Look-ups in named tables: a row name and a column name give one cell, copied from the table.

Tos =
cols = Vame, Zumelan, Der, Nudone, Nid, Sive, Dusilo, Lakepe, Lari
Maluma: [62923, 65933, 61380, 19367, 64486, 62390, 46527, 65305, 89872]
Gepid: [72175, 63952, 60302, 17295, 65254, 63126, 65501, 64201, 96803]
Zateno: [72745, 69051, 58253, 10957, 63368, 60079, 78658, 63676, 67836]
Git: [57806, 69188, 61037, 17170, 63055, 60364, 42660, 65567, 71753]
Seko: [61313, 65945, 61858, 20161, 64583, 62643, 41925, 65535, 92411]
Fusonug: [69052, 64058, 60843, 18652, 65254, 63303, 57671, 64622, 98726]
Lavan: [71693, 67862, 58242, 12311, 63421, 60187, 75350, 63902, 68937]
Vuk: [65407, 66441, 60854, 17641, 64362, 62075, 53497, 64928, 87436]

What is the Nudone of Gepid in Tos? 17295
What is the Nudone of Lavan in Tos? 12311
What is the Der of Git in Tos? 61037
What is the Der of Maluma in Tos? 61380
What is the Sive of Vuk in Tos? 62075
What is the Lari of Zateno in Tos? 67836
What is the Lari of Gepid in Tos? 96803
What is the Lari of Fusonug in Tos? 98726
What is the Sive of Lavan in Tos? 60187
What is the Zumelan of Zateno in Tos? 69051
What is the Dusilo of Gepid in Tos? 65501
What is the Vame of Gepid in Tos? 72175
What is the Lari of Vuk in Tos? 87436
What is the Vame of Seko in Tos? 61313
What is the Lari of Seko in Tos? 92411
What is the Lari of Git in Tos? 71753
What is the Dusilo of Vuk in Tos? 53497
What is the Zumelan of Vuk in Tos? 66441
What is the Sive of Git in Tos? 60364
What is the Sive of Maluma in Tos? 62390
Row with the largest Sive: Fusonug

Table Vik
cols = Kip, Sazi, Ganosi, Lufatid, Nugusat, Vuze, Donil, Kigaz, Zuk
Nedam: [178, 140, 142, 165, 148, 177, 166, 130, 167]
Lek: [115, 131, 137, 124, 89, 82, 127, 131, 155]
Zegezol: [183, 142, 144, 164, 142, 184, 174, 132, 177]
Ditur: [101, 123, 129, 133, 120, 70, 98, 126, 120]
Lifa: [134, 139, 143, 127, 77, 110, 160, 135, 193]
Reku: [133, 117, 119, 184, 231, 136, 69, 114, 57]

What is the Donil of Lifa in Vik? 160
What is the Kigaz of Reku in Vik? 114
What is the Lufatid of Ditur in Vik? 133
What is the Ganosi of Nedam in Vik? 142
What is the Nugusat of Lifa in Vik? 77
What is the Ganosi of Lek in Vik? 137
What is the Donil of Nedam in Vik? 166
What is the Vuze of Reku in Vik? 136
What is the Nugusat of Zegezol in Vik? 142
What is the Vuze of Lifa in Vik? 110
What is the Vuze of Zegezol in Vik? 184
What is the Zuk of Lifa in Vik? 193
What is the Nugusat of Reku in Vik? 231
What is the Kip of Zegezol in Vik? 183
What is the Lufatid of Lifa in Vik? 127
What is the Nugusat of Ditur in Vik? 120
Row with the largest Kigaz: Lifa

Vebod =
,Fumu,Mal,Zefo,Vep,Tiv
Luzi,151,189,59,39,160
Diz,152,148,115,223,44
Saz,97,7,101,168,88
Letat,222,195,115,83,148
Bogep,131,35,108,43,183
Vor,125,153,41,30,163
Bisipi,226,80,172,97,165
Bap,135,179,157,217,59
Loforez,184,37,157,73,178
Niri,243,115,162,104,154
Lisuf,189,208,90,61,153
Modu,179,70,102,207,59

What is the Mal of Loforez in Vebod?
37
What is the Zefo of Niri in Vebod?
162
What is the Vep of Bisipi in Vebod?
97
What is the Zefo of Saz in Vebod?
101
What is the Tiv of Lisuf in Vebod?
153
What is the Mal of Niri in Vebod?
115
What is the Tiv of Luzi in Vebod?
160
What is the Fumu of Letat in Vebod?
222
What is the Tiv of Vor in Vebod?
163
What is the Zefo of Diz in Vebod?
115
What is the Fumu of Vor in Vebod?
125
What is the Vep of Loforez in Vebod?
73

Rok:
,Nese,Bub,Pomane,Zeko,Timefol,Nakur
Senito,201,152,75,191,150,166
Mepina,118,179,219,143,171,160
Vifofa,164,155,104,198,138,156
Fut,118,109,136,57,121,113
Gise,174,140,68,189,136,162
Gik,194,128,54,139,133,135
Kegabaz,124,186,220,184,167,174
Megoz,127,168,204,144,170,154
Fotes,174,181,148,188,174,176
Dofim,136,184,201,203,159,168
Suno,108,142,191,111,151,139

Zeko of Vifofa is 198
Timefol of Megoz is 170
Pomane of Dofim is 201
Nakur of Gise is 162
Bub of Gise is 140
Timefol of Fotes is 174
Pomane of Kegabaz is 220
Timefol of Senito is 150
Nese of Suno is 108
Nakur of Gik is 135
Zeko of Senito is 191

Rab
|  | Vik | Pibom | Tid | Petolo | Masob | Pamid | Gitugup | Tabo | Did |
|---|---|---|---|---|---|---|---|---|---|
| Duku | -0.129 | 0.345 | -0.264 | -0.130 | -0.161 | -0.128 | -0.389 | 0.610 | 0.084 |
| Rulum | 0.186 | -0.481 | 0.375 | 0.004 | -0.161 | -0.496 | 0.947 | -0.167 | 0.422 |
| Tanem | -0.139 | 0.498 | 0.233 | -0.100 | -0.161 | 0.472 | -0.467 | -0.136 | 0.756 |
| Desili | -0.063 | 0.975 | 0.408 | 0.364 | -0.161 | 0.250 | 0.125 | 0.513 | 0.584 |
| Kop | -0.253 | 0.360 | 0.387 | 0.246 | -0.161 | 0.069 | -0.449 | -0.235 | -0.067 |
| Rute | 0.090 | -0.676 | -0.399 | 0.341 | -0.161 | -0.625 | -0.186 | -0.059 | 0.099 |

What is the Pibom of Rute in Rab?
-0.676
What is the Gitugup of Duku in Rab?
-0.389
What is the Gitugup of Tanem in Rab?
-0.467
What is the Pamid of Duku in Rab?
-0.128
What is the Pamid of Rulum in Rab?
-0.496
What is the Pibom of Tanem in Rab?
0.498
What is the Did of Desili in Rab?
0.584
What is the Tabo of Kop in Rab?
-0.235
What is the Pibom of Kop in Rab?
0.360
What is the Gitugup of Rute in Rab?
-0.186
What is the Pibom of Duku in Rab?
0.345
What is the Vik of Tanem in Rab?
-0.139
What is the Did of Tanem in Rab?
0.756
Row with the largest Did: Tanem

